Each row has a hidden value. The values are split into ranges, and the tier after each row names the range that its value falls in. Each part has its own value, ranges and names.
[-20  -8  -3 -14   2  14   1 -11   8 -19  -3  -2  17  -3  -1   0 -14  -1
  -1 -19  22   6   1  -1 -35 -11   4   5 -12   8  24 -21  -4  -2  -2   8]
J
[  7   3   8  -4  -1  -1  12 -10 -12   4   2  -3   6 -10   8   1   5  17
   0  -8  -4  -8  -9  11 -30   0  -5  -8   9 -16  -3  -1  -9   5   7   6]
S
[  1   3  -7  12   5  -2   6   0   1  -6 -13  26   3  -6   3 -10 -24  -5
   8  11  -5  -2  -9  14  18  -8   6  -8  -8   3  -6  13 -25  -1  -5  -3]
S
[ 15  13  -6   0   4   6  11  -5  -3  -8  -1   5  -7   0   7   0  20  10
   7 -23 -30  10  -9  -8  49   2  -2   5   7  -2  -1  17 -13 -17  -3   0]
J
[ 14   4  -2  16   7   4  12   4 -11   2   6   3   3  -5  15 -15  11  12
  -7  -4  -5  -8 -14   9  22  -1  -6   3 -13   1  -6  19 -24  10 -14   8]
S
[-21   5 -10 -10  12  -2   5   6   4  -6   1  26  12  -8  -4  -1 -20   5
  -3 -42  -6  -1   2   2   8   6   3  18 -17  10  -6  -1 -28   4  -3   3]
Q
[-18   5   1  11   6   3  -5   8   0  -5  -4  20  -3 -10   4   1   5  15
  -1 -10   4  -3  -1  -4  22 -10   9  -4  -6   6 -17   1   2  -9  -3   0]
S
[  8  -1 -18   9  15   0  31   5   2  37  -4 -10   4   8  -9   3  -8 -19
  -7 -24   8  -2   4  -5  41   6  -6   1 -17  16  14   3 -41  18 -23   6]
Q
[  1   4   5   9   7  11   2  19  -5  24  -2  -4  -3   4  10  21   3   8
   1  12 -18  -2   1 -15  45   5   4  13 -18  32 -21   3  -8  20  -1   2]
F
[ -9 -17   3  19  -4   5  12  15  -2   9   4  -9   5 -12   5 -12 -14  14
 -15  -9  32  -4  -5   4   9  24   3   0  -3   7 -24 -12  -2  -6  -3   6]
Q
[-11   4   2 -17   6  21  17  19  -9 -10   3  20   4 -10  -4   8  24  -9
   7  -6  10   7  -2  -4  23   6  -2  -2  -6  -5   1  -8  -4  -6  -7   6]
J
[-19 -15  -1  -9  -3  11   1  -7  -3  17   3  -2   7   0   1  -5  -5   3
   4   2   8   2   0   1   6   7 -13  -7  -8  14  21   0  24  -4   1  12]
F
[  2  -6  -1 -18  -5   1   4  -6  13 -20  -3  18  10 -12  -4  21  -1 -21
   3 -13   0   2   2  -3 -18   2  13  -4   4   2   0  15 -10  -4   3   9]
S
[-13   2 -14  -9   0   0  13  16  15   3  11  -3   4   1 -10   6  -7  13
  -6 -15 -14  11   1   3  12  -1  13  10  12  18   5   8  14  -1   6   8]
J
[ -2   7   6   3   4   6  11  12 -11 -17 -10   1 -18   1  -1  -6  -1  -4
  -3  12  -5  -6 -10  -2  20   9 -16  -7  -2  10 -38  25  -2 -17  -1   4]
F
[ -7 -11   8  -7   4  -4  11  -9   2 -19  -6   8   8   4   2   6  -8 -24
  -2  -3  25   2  12 -11  31   1   9   3  -8  -9   2  -4  -2  18  -6   0]
Q
[  1  24  -4  -4  -5   6   4   8  -9   6  13  14   0   0   0   2  15 -10
   8 -10 -18  -9   3  -3  21  -5   0  -5  -2   7 -15 -15 -16   6 -11   0]
S
[ -4   8 -14  22   3  19   1   6  -9  20   0  -1  -1  -1  -3 -20 -15  -4
  -5  -6  20  -1  -3   1  16   2 -13   6 -11  13  -8  17 -19  -6   9  20]
F
[  1  -2  -1  -7   0   6  -2  -3   5  11   7  18   5   1  -7   9  -4 -11
   5  15  26   4 -10 -13  16 -17   9  -1  -4  21  -1   6 -15  -1 -25   5]
J
[ -1  16  -2 -19   3  -2  -5  -7  -5  11   3   1   3  -1  -2  24  28  -7
   3  -8   1  16  14  -8 -14  -9  11   7  20  -9  11   7   0   7  11   8]
S
[  6  21  10   1   5  11   0   0 -12   2  15  15  -4   1   1  16  15  -2
   8  -9 -15   2  -9   3  20 -13  14  -5   1 -10 -22   6  -9  -7  19  -3]
Q
[ -3 -14  -5   1   0   0  18  10   0  30  11  14  -1  -1  -7   3  15   8
  -2  -2  27   5  -3   5  13   9   0  13 -10   3   8  11  17   4  -3  10]
F
[-22   1   3  -2 -11   1   8  12 -11 -29   6  32  -1  -6  -7  12  24  14
  -8  -8  -4   7  13  -3  -2  -1  16  -1  14  -6 -18  -8  18  -6   7  -1]
Q
[ 24   2   7  -3  -5  -3  -2 -12   8  -4  -2   9   9 -11  -2   7   1 -13
  -2 -14 -12  -6   7  15  15   4  -3 -14   9  10   3   2  -1  13  11  -4]
J
[  1   5  -6 -26   4   4   0  -5  13  22  14  15  17  -5  -8  18  15   2
  14 -31  -8  13  -6  -1   2   4  16   7 -16  11  19  -5 -10  17   5   9]
Q
[ 10  13   7   6  -1  10   7   2 -13   4   5  16   8 -12   6  18  32  -1
  -1 -24  -6  -4 -10   3  19   5   0   3 -10  -1  -9 -12  -4  13  -5   5]
J
[  1  -4  -3   3  -4  23  23   2  -4  -9  -6  13   1  -4  -1 -13 -23   2
   1  19  -5  -1   1   6   1   9 -20  -3  -4  35   9   6   6  -4  -1  -3]
Q
[-27 -14 -19 -33  -6   3  16  -1   4  45  16  13   9  -1 -23  12  17 -10
  -2 -25  51  16  18 -22  -3   1  -2  15 -11  12  29 -21 -13   3   3   9]
F
[ -9   0   2   2  -7  -8 -11 -24  -7  13  -4  13  11   2   2  -3  -7   0
   5  19 -12  -8   5  15   3  -4  -6   1   2   2 -11   5   6   4  12  11]
S
[ -7  -1   7   3  -7  -6  -4   9  -7  10  -2  28  12  -2   3  14 -11  -1
  -2 -12  19  -7 -13   4  14  -6  11  -1   0  17   1  -2  -7   7 -17  18]
J
[-22  -6  -4 -10  -3   7   6 -11  -5  13  -4   1  -8   7  -3  -6 -11   9
  -2   4   7   5  10  -2  -8   4   3   2  -7  19  20 -11   6  -1  -3   5]
Q
[  5   2 -15  -3  -6 -15  13  -9  11 -18   5  -5  13  -8  -9 -14   9  -9
 -10  -8  28   3  18  -6 -10   2   5  -8   2  -8  -2   2  -4  15 -12   3]
Q
[ -2   8  -5  -1   3   6  -6   5  -2  18  -4  27  -3  -4   6  17 -30 -10
   5  -5  13  -7  -4  -2  -1   5  -3  -2 -21  14  30 -17 -14   5 -20   4]
S
[ -5 -11   0   2 -16   0   6  -7  -9  -2  12  -1   9  -1   2  -4  10  -9
  -9  -9  23   5  13  -3   4  -2  12  12   5   0  -8 -38  -4   8  -8  -1]
J
[-12   0 -30   8   8 -11  24  17  -8  51   0 -11  -6   3  -7 -37 -11  30
 -14   3  -7   5 -15  -3  26  -3  -8  11 -16   4   1 -16  -3  -9  -9  12]
Q
[ 10 -12   0  12 -12  -4   0 -11   1   1  14 -13  19  -6   4   5  14   2
  -2 -11  -2   8  -8   5  -5  24  -2 -14  -1   7 -26  11 -11   9 -15  15]
Q
[-15 -19  -1 -15 -11   9  30  -1  16  -1  11 -15  -8  -9 -11  -8  12  18
  -6 -14  18   8   3 -11  -5   0  -4   6  -4  14  -2  -4  20 -15  -2   1]
F
[-14   4   4  23  -2   7  11  13 -18  -6   8  11  -4  -8   1  12 -12  11
   0  11 -12  -8 -10  11  32  -5  -3 -13  -7  18 -23  19 -31  -2   2  -2]
F

[-14  -6  19  -9  11  -9  -6 -12   8   5   3   0  -6   2 -12  23   4  -7
   8  -1   3   7   5 -10  -4   5  -8   6 -13  10  -9  16   3   5 -10 -11
   5  11  11   2   4  10 -19 -21   2   2  10  -3   8  -7   4  -9  31 -14
   2  -6 -10   5   4   3  -1  -8   4  25  -7 -10 -12   8  -8 -13   2  -5
  33 -27  -4  -6]
L
[ -8  -3 -17  10   6   5 -21  20   0   6  -7 -22  -7  15  17   0  16   2
  15   8 -14  55  26 -41  -2  21  -4 -18  11 -16   5 -15  10   9  -9  -1
 -11 -13   7 -23   6  26  63 -30  16 -31  25   0   8 -13 -29 -23   7  -5
 -19 -16  17  -3  14 -21   4   3  10 -12 -21  40  11   7   7  20   3  11
  -6 -12 -22  31]
G
[ -4 -17   7 -38  15   4  15   9  -6   8   7  12   0 -13 -18  13  -8  13
  -8  -8   1 -10 -16   6   9 -17  -8 -17  -6  10 -11  -2 -11  -6  -5  -1
 -19  20  -9   1  -9   6 -43  -5   1  27 -10  -5   8  -5   8   9  22   1
  11   9  -7  -2 -19  -1   8  -3 -21  17 -11 -27  16  14  -9  -7   4 -11
  24   2  11 -10]
K
[ 21  19  -4 -21 -19   3  17  -7 -13   3   4  -3   3 -12  10   2 -10   3
 -17  -2  14 -34 -13  26   6 -21  -3  18  14   3  -5   0 -28  -8   0   7
  -2   9   4   5  -2  -9 -41  15  -4   3 -28  -3 -20  12  14  33   5  -7
  13   6 -24  -7   0   1  -6  13   5   2  24 -25  17  14  -5 -10  -4  -5
  -5   8  22  10]
V
[  3 -20   1  11  11 -13  -6  -8   3 -13   1  10  -4   4  -4   1   3  11
   5  14   4  -2  -4  -8  -1  17  -3  11 -11  -9  -2   2   4  10   7  -3
   6  -5  19   2  -5 -24 -21  -5   7   1   8  -2  -4  10  -2  -1 -14  -8
  -6 -10   5   8  16   4  -6  -7   5  14 -16   7 -12  -2   8  -3  -1   3
  33  -3 -14  -3]
G
[ 13 -19  -9   0  19 -13   5   2  -5 -18   4  24   4  -5 -10 -14 -10   3
  -6  14   6 -42 -16  17   9   4  -3  -2  -2  -6  -3  -5  -8  -3  12   6
   2  -5  -3  12 -16 -17 -40  11   4  21  -5   0   0  22   8   7 -20  11
   4   2   4   6   1   7  -3  -6  -9   9 -12  -3  -4   0   9   1  -5   0
  32  21  -3 -21]
V
[ 26  -7  -8  20   5  -5   8  -2  -5 -18   1  15  12  -8  -1 -31  -8  -5
  -8  14   9 -38 -18  29  15   2   1  11   0 -15   2 -14 -22  -1  20   6
   1  -2  13  12 -15 -32 -36  28  -1   9 -20   7 -10  32   6  10 -33   2
   0   5   2   4   8  14  -1  -2  -3   2   2  -1 -11  -2  13   8  -5   4
  11  17   0  -8]
L
[-13 -13  19 -14  15 -10 -14  -1   8  10   0  -6  -2   7 -11  20  10  -7
  12   1  -2  25   5 -23  -3   3  -9 -13 -21   5  -3  11   9  10 -14 -19
   8  10  10  -2   8  12   3 -27   3   0  21  -1  10 -13  -6 -14   9 -13
  -7  -7  -8   6   6   8   0 -12   4  20 -15   7 -19   6  -5  -9   6  -3
  38 -30 -14   3]
V
[ 18  -2 -41 -16   5  18  29  40 -24  -8  -4   7   2 -24   8   1 -19  42
 -15  -3   3 -34 -18  31  20 -12   0 -15  31 -19  -7 -52 -39 -24   6  30
 -49 -29   1 -11 -24  -2  -3  20  -4  11 -26   5 -10  16   2   6  -8  29
  16  20  -6 -10 -12 -17  17  14 -20 -31   3 -14  35  20  26  20  -5   7
 -23  56   0  29]
K
[  3 -23   0   6  29 -20  -8  11   4 -13  -3  11   1   1 -16  -7  10  -1
  18  17 -11   5   0  -7   8  18  -1  -5 -16 -20   5 -15  10   9   4 -10
   8  -9  22  -2  -6 -10  16 -17  10  10  19   3   8  -3 -19 -25 -17  -7
  -7  -7  21  14  12   3   3 -25  -2   0 -25  21 -30  -6  19   9   3  13
  31   5 -28   7]
L
[  0 -27  -4 -54  17  -9  15  13 -15 -20  12  22  10  -8 -40   4 -20  -2
 -19   9   2 -50 -32  23  11 -21  -4  -9  -1  -4 -15  -8 -20  -3  16  -3
 -17 -10 -21  11 -16 -15 -63  11  -5  33 -15   1 -11  21  21  19  17  10
  19  12  -1   4 -14   8  -4 -12 -25  14  -4 -16  25   0   5 -12   5 -10
  34  25  16 -35]
K
[  0 -31   6 -21  23 -21 -15  16  -1 -14   1  11   7  15 -26   0   0 -22
  17  19 -12   0 -15  -8   7  17  -4 -10 -25 -19   3 -11   5  12  14 -19
   9 -12  18   1  -1  -8   0  -9   6   5   9   7   3   4 -14 -19  -4  -4
  -9  -1  22  13   8  13   3 -63  -8  15 -25  21 -18  -5  12  -3   7   6
  51  10 -12  -7]
V
[  1 -29   5  -9   8 -13  -1  -5   3 -13   3  13  -4   1 -17  13  -1 -10
   1  13   5  -7  -9   7   2   7  -4  -3 -17  -1  -5   1   1   7  12  -7
   3  -3  13   5  -5  -3 -24 -13   5  11   8  -2  -6   9   3  11  -9 -12
   6  -8   4  10   8   6  -7 -15  -4  18 -15   1 -16   3   5  -6   0   2
  47   3  -9 -11]
V
[ 26  -1 -13  26   4   2   2   3  -3 -13  -2   5   3  -2  10 -24 -10  -4
 -13  11   8 -12  -9  13   9  13  -1   7  21 -15   6 -21 -18  -2  21   8
 -10  -1  17  -3  -9 -16 -36  18   5  -2 -19   2  -7  25   0  20 -31   4
 -15   3   3  -4  10   1  -1   9  -6  -5  16  -2   6   5  13  11  -4   0
   5  26  -1  -1]
G
[  4 -30   5  -4  27 -24 -14   7   4 -21  -1  15   9  13 -19 -10   4 -23
  22  22  -7   6  -7  -6   4  24  -4  -6 -22 -13   3  -4   8  12  10 -15
  17  -8  16   3  -5 -14  -6  -4   7   8   9   6   6 -13 -13 -16 -22  -4
  -7  -5  19  13  14  16   2 -29  -3   9 -24  18 -28 -11   9   1  -2   8
  41   6 -21  -3]
L
[ -1  15 -29  12  10  21   1  19 -11  19  -5 -21  -5  -8  27   0  13  22
 -10  -2  -4  23   9 -11  10  -7  -2 -19  23 -10   0 -29  -9  -6  -7  14
 -30  -4  -7 -21  -2  19  31  -6  12  -7  -7  -3   1  -7 -15   0  21   0
   1  -2  -1 -15   2 -24   7  24   6 -16  -1  12  28  19   5  13   2   5
 -30  -3   0  20]
L
[-15   5  17   1  -5  -4  -7 -20  13   8   3  -8  -9   3  -7  33  12  -5
   6  -4   1  14  16 -21  -9  -2  -2  15 -13   9  -6  16  12   6 -14 -14
  11   9   9  -3  13  11  16 -22   7   2  17  -7  -1 -17  -4   0  17 -35
  12  -7  -6   8  14  -3  -9  -3  10  19  -1   2 -23   3  -9 -11   4   4
   7 -36  -5   3]
G
[-10  -6   3 -19  16  -1   5   4   4   8   1   2  -4  -9 -15  28   3   9
   7  -4  -4   6  12  -8   3 -11  -7 -12 -11   1  -9   2  -3  -1 -17  -6
  -7   5  -5  -5  -2   8   2 -27   4  15   8  -2   5 -18  -4  -9  26  -5
  12   0  -7   3   0  -2   8  -6  -6  10 -19  -2   2  10  -4  -8   4  -2
  20  -5  -2   7]
K
[  3   9  -7  35 -11   3 -11 -16   4 -11  -1  -8  -5   9  17  -5   1 -14
 -11  13   9 -12  10  -7  -5  12   3  37   9 -11   0   6   0   5  12   7
   3   1  17  -4   7  -2  21   4   5 -25   2  -3 -20   8   6   9 -24 -13
  -5 -14  -5  -2  24  -5 -19  15  19   7  13   8 -14   8   0   4  -3   6
  -5 -10  -6   9]
G
[-19   1  -2 -39  28  -1  -9  28   3  13  -4 -13  -4   5  -9  21  17  10
  21  -1 -17  50   8 -28   4   6 -10 -38 -16  -3   0 -14   1   7 -23 -13
 -15  -6   5 -15   2  24  49 -37  11  -1  25   1  22 -21 -26 -26  31  -3
  -3  -3  12   3   1  -9  18 -14   0  -2 -40  24   1   5   3   4  10   5
  20  -6 -17  28]
K
[  1 -33 -16 -47  31 -17   4  38 -14 -12   3  20  11   1 -31  -6 -13  -8
   2  19 -12 -16 -31   9  15  -5  -4 -26 -17 -14  -2 -18 -12   0  14  -9
 -17 -19  -5   1  -9 -12 -23   0   6  22  -5   5   1   8  -7 -14  15  12
   4   7  18   4  -8   4  10 -29 -24   8 -24   7  12  -1  11   0  13   2
  32  25   3 -11]
K
[ 21  -4 -16 -20   0  -4  23   8 -16 -25   2  26  12 -20 -14 -11 -22  14
 -16   5   6 -63 -34  48  16 -14   1   4   9 -12  -7 -33 -34 -16  23  13
 -15 -16  -1  11 -22 -29 -48  38  -9  26 -25   7 -14  28  21  21 -14  17
  25  16   1   1 -10   8   5  -4 -19   4  -1 -17  10  -1  17   3  -5   4
  -8  51   6 -12]
K
